Below are the code and all the weights of a small trained network. Each question names an input and a class and asks about switching units off, where a switched-off unit gives its printed mean instead of its output.

import numpy as np


def w(rows, s, z=0):
    codes = np.array(rows[::2]) - 128.0
    scale = np.full(codes.shape[1], s)
    scale[-1] = z or s
    return codes * scale


def f(y):
    return np.maximum(y, 0)


def log_softmax(a):
    a = a - a.max(-1, keepdims=True)
    return a - np.log(np.exp(a).sum(-1, keepdims=True))


def net(x, mask):
    res = np.array(x, float).reshape(1, 4) / 4 @ E
    y = f(res @ A[0][:, :-1].T + A[0][:, -1])
    res = res + np.where(mask, y, B[0][:, -1]) @ B[0][:, :-1]
    return log_softmax(res[-1] @ U[:, :-1].T + U[:, -1])


A, B = {}, {}
E = w([
[152,126,202,94,157,144,138,72,107,171],'x0',
[95,99,164,84,121,85,6,107,119,110],'x1',
[99,121,89,76,163,109,140,196,35,83],'x2',
[101,61,119,104,151,164,146,90,142,89],'x3',
],0.013)
A[0] = w([
[178,100,177,123,132,159,149,165,56,157,161],'n1',
[51,102,124,86,142,159,87,146,152,91,23],'n2',
[173,131,181,74,163,114,128,125,93,134,244],'n3',
[146,124,124,160,98,142,2,196,120,112,158],'n4',
[116,115,87,109,130,145,101,182,144,115,167],'n5',
[73,125,124,148,136,124,131,181,80,99,197],'n6',
[128,201,188,77,120,172,140,118,71,107,254],'n7',
[191,100,102,111,109,173,174,95,150,122,220],'n8',
[138,117,121,126,107,92,114,128,152,141,109],'n9',
[131,96,117,149,104,77,115,124,149,53,165],'n10',
],0.01,0.0019)
B[0] = w([
[102,123,169,117,183,168,105,127,69,86,220],'n1',
[165,70,78,95,165,63,178,130,184,146,209],'n2',
[150,77,179,178,166,89,52,70,41,154,254],'n3',
[98,198,170,126,153,69,56,159,131,124,250],'n4',
[86,200,134,79,135,126,127,84,114,134,195],'n5',
[172,204,96,95,168,175,151,64,71,115,228],'n6',
[196,130,164,125,102,100,109,110,74,75,239],'n7',
[180,87,119,234,202,89,156,149,165,107,250],'n8',
[119,175,165,62,105,111,28,153,151,119,169],'n9',
[2,131,114,127,186,34,123,39,143,173,194],'n10',
],0.0087,0.007)
U = w([
[123,176,214,174,119,110,56,153,108,133,251],'0',
[100,23,111,121,98,199,123,231,128,208,5],'1',
[127,22,114,105,219,128,146,150,79,80,246],'2',
[112,53,90,124,50,206,100,140,161,76,15],'3',
[96,191,3,98,95,192,166,157,57,138,6],'4',
[205,64,72,218,164,194,160,176,213,178,144],'5',
[52,169,12,83,167,81,127,153,235,72,71],'6',
],0.0068,0.002)

Each question gives the input, the list of numbers given to net, and the class t.
The units are the neurons (one row each of A and B). Each row of codes is followed by its name. A weight is (code - 128) times the scale printed after its matrix; where a second scale follows, it is the last column's (A, B and U).
mask holds one flag per neuron, in row order. A switched-off neuron (its flag False) gives its mean, the last column of its row in B, instead of its output. The means were averaged over made-up inputs and are rounded, as every weight is.
A unit's drop is (log p(t) with every unit on - log p(t) with that unit switched off) / (log p(t) with every unit on - log p(t) with every unit switched off).
The circuit of an input: a set's keep is (log p(t) with only the set's units on - log p(t) with every unit switched off) / (log p(t) with every unit on - log p(t) with every unit switched off). Starting from all 10 units, units are removed one at a time, each time the one whose removal leaves the highest keep (on an exact tie, the one counted first), for as long as the keep stays at least 0.8.
units of the circuit, in order: the units of the circuit, biggest drop first
unit that matters most: the unit with the biggest drop
top k neurons: the k neurons with the biggest drops, biggest first
drop when u is switched off: that unit's drop, to one decimal
input [-2,-5,3,4], class 4: units of the circuit, in order -> n3, n6
input [-5,-3,0,4], class 6: unit that matters most -> n3
input [-8,5,1,-7], class 6: units of the circuit, in order -> n3, n10
input [-5,-2,6,1], class 4: units of the circuit, in order -> n6, n8
input [1,8,-2,7], class 6: top 2 neurons -> n2, n10
input [-4,-6,3,6], class 4: units of the circuit, in order -> n6, n3
input [-2,-3,1,-4], class 4: top 2 neurons -> n8, n3
input [7,-6,-5,-5], class 5: top 2 neurons -> n8, n4
input [5,0,-5,2], class 5: top 2 neurons -> n4, n8
input [-1,-4,1,0], class 5: top 2 neurons -> n4, n10
input [-4,1,-3,5], class 6: drop when n10 is switched off -> 0.2
input [-7,-3,7,6], class 6: drop when n2 is switched off -> 0.5
input [-4,-3,1,-4], class 4: drop when n8 is switched off -> 0.2
input [-2,-2,3,-1], class 4: drop when n8 is switched off -> 0.1
input [-6,-4,4,1], class 4: unit that matters most -> n6
